Below are the code and all the weights of a small trained network. Each question names an input and a class and asks about switching units off, where a switched-off unit gives its printed mean instead of its output.

import numpy as np


def w(rows, s, z=0):
    codes = np.array(rows[::2]) - 128.0
    scale = np.full(codes.shape[1], s)
    scale[-1] = z or s
    return codes * scale


def f(y):
    return np.maximum(y, 0)


def log_softmax(a):
    a = a - a.max(-1, keepdims=True)
    return a - np.log(np.exp(a).sum(-1, keepdims=True))


def net(x, mask):
    res = np.array(x, float).reshape(1, 3) / 4 @ E
    y = f(res @ A[0][:, :-1].T + A[0][:, -1])
    res = res + np.where(mask, y, B[0][:, -1]) @ B[0][:, :-1]
    return log_softmax(res[-1] @ U[:, :-1].T + U[:, -1])


A, B = {}, {}
E = w([
[62,155,148,157,25,124,138,123,240,123],'x0',
[68,79,129,2,104,130,129,191,134,136],'x1',
[195,122,131,65,60,131,127,11,107,123],'x2',
],0.0043)
A[0] = w([
[166,133,121,70,85,127,133,31,116,126,92],'n1',
[93,110,134,7,110,131,125,186,132,138,94],'n2',
[149,136,127,204,136,127,125,94,121,131,92],'n3',
[159,115,128,97,199,130,121,131,60,125,93],'n4',
[106,112,127,46,117,126,127,163,128,127,85],'n5',
[144,125,127,114,165,126,130,132,93,123,79],'n6',
[111,114,119,72,123,126,126,148,123,124,77],'n7',
[143,122,128,93,108,130,126,83,120,132,85],'n8',
[137,134,128,159,132,128,128,115,127,130,96],'n9',
[143,133,123,107,112,129,128,95,124,127,106],'n10',
[134,125,123,123,143,127,127,129,112,125,98],'n11',
[120,131,132,131,115,130,130,127,140,123,110],'n12',
[145,122,127,114,164,126,127,131,94,128,89],'n13',
[116,131,126,142,141,130,128,152,131,131,98],'n14',
[138,128,124,121,145,128,124,131,113,134,185],'n15',
[111,138,131,146,89,123,129,121,170,129,57],'n16',
[127,128,128,128,124,127,125,133,131,130,219],'n17',
[157,134,130,230,138,126,126,80,118,129,94],'n18',
[144,121,128,90,106,132,127,80,119,132,85],'n19',
[136,124,126,121,148,126,128,130,108,125,94],'n20',
[145,133,128,189,136,128,126,100,124,130,97],'n21',
[125,127,128,129,125,127,126,131,131,128,253],'n22',
[103,124,116,163,160,124,126,197,131,129,81],'n23',
[150,124,125,108,177,128,125,133,83,125,88],'n24',
[142,133,129,183,135,128,126,102,124,131,100],'n25',
[109,135,127,159,154,129,130,186,131,129,94],'n26',
[76,135,133,155,38,127,124,122,213,121,70],'n27',
[101,132,126,169,166,129,131,213,136,132,96],'n28',
],0.015,0.0057)
B[0] = w([
[70,62,192,145,126,130,88,180,153,86,240],'n1',
[160,218,96,144,199,128,138,141,135,58,229],'n2',
[148,183,108,130,166,129,130,151,138,87,197],'n3',
[165,120,105,123,100,126,150,179,137,227,208],'n4',
[156,191,108,138,173,130,127,151,140,82,185],'n5',
[149,136,124,128,99,129,130,166,135,176,157],'n6',
[149,178,113,138,150,129,123,156,143,98,158],'n7',
[107,113,161,141,111,130,98,159,150,107,169],'n8',
[135,157,121,131,132,128,129,139,133,109,149],'n9',
[105,105,149,132,126,129,116,148,135,113,163],'n10',
[135,136,131,125,112,126,129,145,129,145,138],'n11',
[138,124,123,129,124,131,128,136,124,146,143],'n12',
[147,130,119,126,104,130,133,159,133,175,160],'n13',
[118,122,143,135,117,127,111,150,139,116,147],'n14',
[114,104,122,119,127,126,151,77,111,152,186],'n15',
[154,152,125,132,87,134,119,178,142,186,169],'n16',
[117,59,110,115,193,121,152,42,90,140,219],'n17',
[152,192,100,122,191,129,135,157,139,73,227],'n18',
[107,109,162,145,115,130,94,162,152,108,173],'n19',
[138,135,127,126,109,128,128,148,132,151,142],'n20',
[145,171,112,127,159,129,128,146,135,96,182],'n21',
[116,46,108,108,207,122,156,28,83,141,253],'n22',
[98,101,176,142,106,131,87,167,155,97,188],'n23',
[156,128,115,127,100,129,138,167,132,192,175],'n24',
[144,166,114,126,158,131,128,144,133,99,177],'n25',
[104,96,166,136,114,130,99,160,148,101,180],'n26',
[186,119,101,115,94,128,151,203,117,254,254],'n27',
[92,76,186,133,111,131,89,160,152,88,210],'n28',
],0.028,0.0057)
U = w([
[143,202,96,133,169,129,137,124,132,76,97],'0',
[82,84,207,147,110,132,80,141,149,103,110],'1',
[156,131,103,114,82,128,157,145,120,205,96],'2',
[103,98,115,104,144,115,163,11,79,125,253],'3',
[115,179,133,129,49,131,126,103,126,118,82],'4',
],0.012,0.0027)

Each question gives the input, the list of numbers given to net, and the class t.
The units are the neurons (one row each of A and B). Each row of codes is followed by its name. A weight is (code - 128) times the scale printed after its matrix; where a second scale follows, it is the last column's (A, B and U).
mask holds one flag per neuron, in row order. A switched-off neuron (its flag False) gives its mean, the last column of its row in B, instead of its output. The means were averaged over made-up inputs and are rounded, as every weight is.
A unit's drop is (log p(t) with every unit on - log p(t) with that unit switched off) / (log p(t) with every unit on - log p(t) with every unit switched off).
The circuit of an input: a set's keep is (log p(t) with only the set's units on - log p(t) with every unit switched off) / (log p(t) with every unit on - log p(t) with every unit switched off). Starting from the 12 units with the biggest drops (on a tie, the unit counted first), units are removed one at a time, each time the one whose removal leaves the highest keep (on an exact tie, the one counted first), for as long as the keep stays at least 0.8.
units of the circuit, in order: the units of the circuit, biggest drop first
top k neurons: the k neurons with the biggest drops, biggest first
drop of u: that unit's drop, to one decimal
input [-4,2,6], class 1: units of the circuit, in order -> (n1)
input [-1,-3,-2], class 3: top 2 neurons -> (n2; n5)
input [-7,6,-7], class 1: top 3 neurons -> (n28; n23; n27)
input [8,6,-7], class 2: top 2 neurons -> (n27; n1)
input [-5,3,4], class 2: top 3 neurons -> (n4; n28; n24)
input [2,7,-7], class 0: top 2 neurons -> (n2; n5)
input [7,-6,3], class 2: top 4 neurons -> (n27; n2; n16; n5)
input [0,0,3], class 3: top 2 neurons -> (n28; n23)
input [6,-5,1], class 2: top 2 neurons -> (n27; n2)
input [-3,3,-4], class 1: top 4 neurons -> (n28; n27; n18; n23)
input [-6,1,7], class 1: top 2 neurons -> (n1; n27)
input [1,8,-8], class 0: top 4 neurons -> (n2; n5; n1; n7)
input [2,8,-7], class 0: top 2 neurons -> (n2; n5)
input [5,8,-4], class 0: units of the circuit, in order -> (n2)
input [-2,0,-1], class 3: drop of n27 -> 0.1
input [2,3,6], class 1: drop of n1 -> 0.2
input [-1,8,3], class 0: drop of n22 -> 0.0
